Below is a small trained network, with its code and all its weights. Each question gives an input and a target symbol and asks what happens when units are switched off, that is, made to give their printed mean instead of their output.

import numpy as np


def w(rows, s, z=0):
    codes = np.array(rows[::2]) - 128.0
    scale = np.full(codes.shape[1], s)
    scale[-1] = z or s
    return codes * scale


def f(y):
    return y / 2 * (1 + np.tanh(0.7978845608 * (y + 0.044715 * y**3)))


def softmax(a):
    e = np.exp(a - a.max(-1, keepdims=True))
    return e / e.sum(-1, keepdims=True)


def log_softmax(a):
    a = a - a.max(-1, keepdims=True)
    return a - np.log(np.exp(a).sum(-1, keepdims=True))


def net(x, mask):
    ids = ['γδθξτφψω'.index(c) for c in x.split()]
    T = len(ids)
    res = E[ids] + P[:T]
    u = 0
    for l in range(3):
        r = res
        for j in range(2):
            rows = slice(3 * j, 3 * j + 3)
            q, k, v = (r @ M[l][rows].T for M in (Q, K, V))
            z = softmax(np.where(np.tri(T) > 0, q @ k.T / 3**0.5, -1e9)) @ v
            o = O[l][rows]
            res = res + np.where(mask[u + j], z, o[:, -1]) @ o[:, :-1]
        u += 2
        y = f(res @ A[l][:, :-1].T + A[l][:, -1])
        res = res + np.where(mask[u : u + 8], y, B[l][:, -1]) @ B[l][:, :-1]
        u += 8
    return log_softmax(res[-1] @ U[:, :-1].T + U[:, -1])


Q, K, V, O, A, B = {}, {}, {}, {}, {}, {}
E = w([
[192,85,233,76,124],'γ',
[205,123,115,62,141],'δ',
[19,8,80,164,93],'θ',
[145,118,184,243,121],'ξ',
[126,90,120,7,188],'τ',
[136,148,145,56,205],'φ',
[194,53,10,108,124],'ψ',
[207,150,150,98,110],'ω',
],0.011)
P = w([
[100,253,93,112,224],'0',
[131,177,115,130,203],'1',
[155,140,123,141,188],'2',
[154,116,119,132,155],'3',
[168,95,128,135,147],'4',
[165,83,129,128,126],'5',
[165,66,131,119,117],'6',
[168,55,135,128,96],'7',
[172,44,138,126,73],'8',
[181,33,134,136,58],'9',
[184,33,133,126,61],'10',
],0.0044)
Q[0] = w([
[98,194,130,152,227],'0.h0',
[160,171,145,26,232],'0.h0',
[66,165,167,158,33],'0.h0',
[139,84,235,142,90],'0.h1',
[2,210,83,126,91],'0.h1',
[114,107,212,143,69],'0.h1',
],0.0064)
K[0] = w([
[249,205,209,92,139],'0.h0',
[189,94,90,98,172],'0.h0',
[93,189,139,50,75],'0.h0',
[20,120,60,146,33],'0.h1',
[174,194,132,1,167],'0.h1',
[35,104,68,102,78],'0.h1',
],0.0065)
V[0] = w([
[169,253,100,85,124],'0.h0',
[126,173,179,83,164],'0.h0',
[53,50,98,153,113],'0.h0',
[237,244,168,34,179],'0.h1',
[103,64,120,127,77],'0.h1',
[102,78,162,181,139],'0.h1',
],0.0054)
O[0] = w([
[78,154,123,165,255,112],'0.h0',
[60,123,142,140,137,149],'0.h0',
[192,68,104,98,68,70],'0.h0',
[125,206,88,98,192,249],'0.h1',
[107,97,164,161,98,123],'0.h1',
[133,118,131,141,56,113],'0.h1',
],0.006,0.002)
A[0] = w([
[192,207,116,113,169,167],'0.n0',
[96,156,217,167,181,137],'0.n1',
[79,110,95,99,100,255],'0.n2',
[2,128,53,84,129,196],'0.n3',
[170,145,183,147,88,153],'0.n4',
[147,98,193,36,142,213],'0.n5',
[12,121,116,190,133,170],'0.n6',
[211,83,57,95,151,164],'0.n7',
],0.0081,0.005)
B[0] = w([
[119,146,96,50,183,188],'0.n0',
[198,201,165,125,93,148],'0.n1',
[160,15,108,154,151,180],'0.n2',
[128,2,149,128,145,152],'0.n3',
[158,146,147,117,47,158],'0.n4',
[196,154,169,74,112,254],'0.n5',
[87,92,220,215,170,122],'0.n6',
[127,149,62,64,107,222],'0.n7',
],0.0075,0.0072)
Q[1] = w([
[150,104,254,131,111],'1.h0',
[143,66,200,77,142],'1.h0',
[135,189,172,125,65],'1.h0',
[147,192,160,85,123],'1.h1',
[63,171,121,180,118],'1.h1',
[134,62,128,139,104],'1.h1',
],0.0083)
K[1] = w([
[106,98,255,153,109],'1.h0',
[95,68,178,195,93],'1.h0',
[152,187,217,135,160],'1.h0',
[76,172,181,190,163],'1.h1',
[114,155,82,115,226],'1.h1',
[177,84,117,105,93],'1.h1',
],0.0077)
V[1] = w([
[116,97,65,131,51],'1.h0',
[127,56,255,145,150],'1.h0',
[60,53,80,119,168],'1.h0',
[113,166,139,109,173],'1.h1',
[176,133,186,131,89],'1.h1',
[89,145,98,102,124],'1.h1',
],0.0059)
O[1] = w([
[39,70,176,150,43,94],'1.h0',
[242,96,207,171,253,142],'1.h0',
[85,70,187,31,182,111],'1.h0',
[109,164,157,147,224,158],'1.h1',
[216,141,90,41,111,254],'1.h1',
[15,173,170,157,114,73],'1.h1',
],0.0034,0.0031)
A[1] = w([
[164,96,89,86,103,175],'1.n0',
[154,210,237,111,114,134],'1.n1',
[191,98,75,20,114,255],'1.n2',
[69,61,157,235,114,132],'1.n3',
[155,64,227,102,192,105],'1.n4',
[68,98,62,104,119,137],'1.n5',
[1,55,82,166,133,169],'1.n6',
[191,216,204,110,115,112],'1.n7',
],0.0068,0.006)
B[1] = w([
[147,63,65,82,117,178],'1.n0',
[118,201,136,121,47,160],'1.n1',
[171,114,49,66,121,251],'1.n2',
[60,95,216,184,123,138],'1.n3',
[145,83,253,77,124,159],'1.n4',
[99,133,82,130,89,144],'1.n5',
[47,157,207,66,67,141],'1.n6',
[127,221,128,90,59,169],'1.n7',
],0.0063,0.021)
Q[2] = w([
[225,189,2,3,103],'2.h0',
[93,138,123,160,122],'2.h0',
[164,135,141,139,125],'2.h0',
[15,154,117,193,158],'2.h1',
[138,142,129,92,155],'2.h1',
[71,120,99,105,124],'2.h1',
],0.0095)
K[2] = w([
[207,117,83,62,1],'2.h0',
[99,116,138,90,190],'2.h0',
[189,166,179,88,167],'2.h0',
[111,228,113,92,240],'2.h1',
[156,146,226,141,47],'2.h1',
[217,212,61,38,66],'2.h1',
],0.0061)
V[2] = w([
[134,48,36,184,127],'2.h0',
[172,130,97,156,200],'2.h0',
[112,159,220,154,146],'2.h0',
[155,199,61,39,81],'2.h1',
[188,136,83,253,161],'2.h1',
[81,76,120,120,182],'2.h1',
],0.0064)
O[2] = w([
[2,160,123,100,136,82],'2.h0',
[78,100,61,158,165,90],'2.h0',
[204,160,76,144,135,37],'2.h0',
[125,124,169,75,62,243],'2.h1',
[93,20,75,155,138,8],'2.h1',
[82,167,85,110,175,106],'2.h1',
],0.0069,0.015)
A[2] = w([
[70,119,71,140,86,39],'2.n0',
[193,111,58,166,183,246],'2.n1',
[112,254,29,151,190,167],'2.n2',
[30,96,161,160,145,102],'2.n3',
[176,158,163,106,182,78],'2.n4',
[138,53,104,63,108,255],'2.n5',
[114,240,198,127,105,170],'2.n6',
[120,62,2,96,202,196],'2.n7',
],0.0081,0.0052)
B[2] = w([
[172,57,196,64,191,145],'2.n0',
[45,113,161,132,77,149],'2.n1',
[125,72,1,96,133,142],'2.n2',
[163,20,147,171,139,132],'2.n3',
[122,114,132,113,208,183],'2.n4',
[126,179,159,196,101,253],'2.n5',
[84,60,97,167,102,194],'2.n6',
[101,228,102,228,193,167],'2.n7',
],0.0086,0.025)
U = w([
[199,141,157,104,127,96],'γ',
[124,174,74,146,126,76],'δ',
[116,66,159,144,143,138],'θ',
[110,179,133,255,101,254],'ξ',
[121,194,199,153,181,35],'τ',
[129,54,123,89,181,128],'φ',
[58,166,156,105,99,97],'ψ',
[134,9,39,98,97,114],'ω',
],0.0079,0.0069)

Each question gives the input, a string of symbols that net reads in full, and the target symbol t.
The units are the heads (3 rows each of Q, K, V and O) and the neurons (one row each of A and B). Each row of codes is followed by its name. A weight is (code - 128) times the scale printed after its matrix; where a second scale follows, it is the last column's (O, A, B and U).
mask holds one flag per unit, layer by layer, with each layer's heads first. A switched-off unit (its flag False) gives its mean, the last column of its rows in O or B, instead of its output. The means were averaged over made-up inputs and are rounded, as every weight is.
A unit's drop is (log p(t) with every unit on - log p(t) with that unit switched off) / (log p(t) with every unit on - log p(t) with every unit switched off).
most important unit: the unit with the biggest drop
top k neurons: the k neurons with the biggest drops, biggest first
k most important neurons of layer l: the k neurons of layer l with the biggest drops, biggest first
drop of u: that unit's drop, to one decimal
input γ γ γ τ δ γ θ γ δ, target δ: 3 most important neurons of layer 0	[0.n3; 0.n2; 0.n6]
input ω θ ω, target ω: most important unit	2.n2
input ξ ψ θ γ δ ψ ψ γ γ ψ, target ψ: top 4 neurons	[0.n7; 1.n2; 2.n5; 1.n0]
input δ γ δ γ δ τ θ ψ ψ ω δ, target δ: top 2 neurons	[2.n7; 0.n6]
input γ θ ψ ω ω γ θ, target γ: top 4 neurons	[1.n6; 1.n4; 0.n6; 0.n3]
input ω ψ γ δ γ ξ ψ φ δ ω, target ψ: 3 most important neurons of layer 1	[1.n0; 1.n2; 1.n5]
input γ θ ψ ψ γ φ, target φ: 2 most important neurons of layer 2	[2.n2; 2.n5]
input δ ψ δ ψ γ ω γ ψ ω, target ψ: 2 most important neurons of layer 1	[1.n2; 1.n0]
input δ γ δ ψ ψ ψ ψ θ γ τ θ, target γ: top 2 neurons	[1.n6; 0.n3]
input τ γ ψ δ δ ξ τ φ ω δ δ, target ξ: 2 most important neurons of layer 2	[2.n7; 2.n5]
input γ τ δ θ ψ ω, target ω: top 3 neurons	[2.n2; 0.n3; 2.n5]
input γ γ γ ξ δ φ, target ξ: 2 most important neurons of layer 1	[1.n2; 1.n6]
input τ ψ γ ψ γ φ ω ψ φ, target ψ: top 2 neurons	[0.n7; 1.n2]
input ξ ω ψ τ δ, target ψ: most important unit	1.h0
input φ θ τ ψ γ γ τ, target τ: 2 most important neurons of layer 0	[0.n3; 0.n2]
input ω γ ω τ ξ θ δ τ φ, target φ: 2 most important neurons of layer 1	[1.n6; 1.n4]
input ω ψ ξ φ, target ξ: 3 most important neurons of layer 2	[2.n7; 2.n4; 2.n0]
input θ φ ψ ψ δ φ γ ξ ψ θ δ, target ψ: top 2 neurons	[0.n7; 1.n6]
input ψ ξ τ, target ξ: 2 most important neurons of layer 2	[2.n7; 2.n5]
input ξ ψ φ, target ψ: most important unit	2.h0
input δ γ ψ, target ψ: 2 most important neurons of layer 0	[0.n7; 0.n5]
input θ δ δ φ ψ δ γ τ, target τ: drop of 2.h1	0.8
input ψ γ γ ω ξ ξ τ, target ξ: drop of 1.h0	0.0
input ψ ψ ψ τ, target ψ: drop of 0.n7	0.2
input ξ γ θ, target θ: drop of 1.n3	0.2
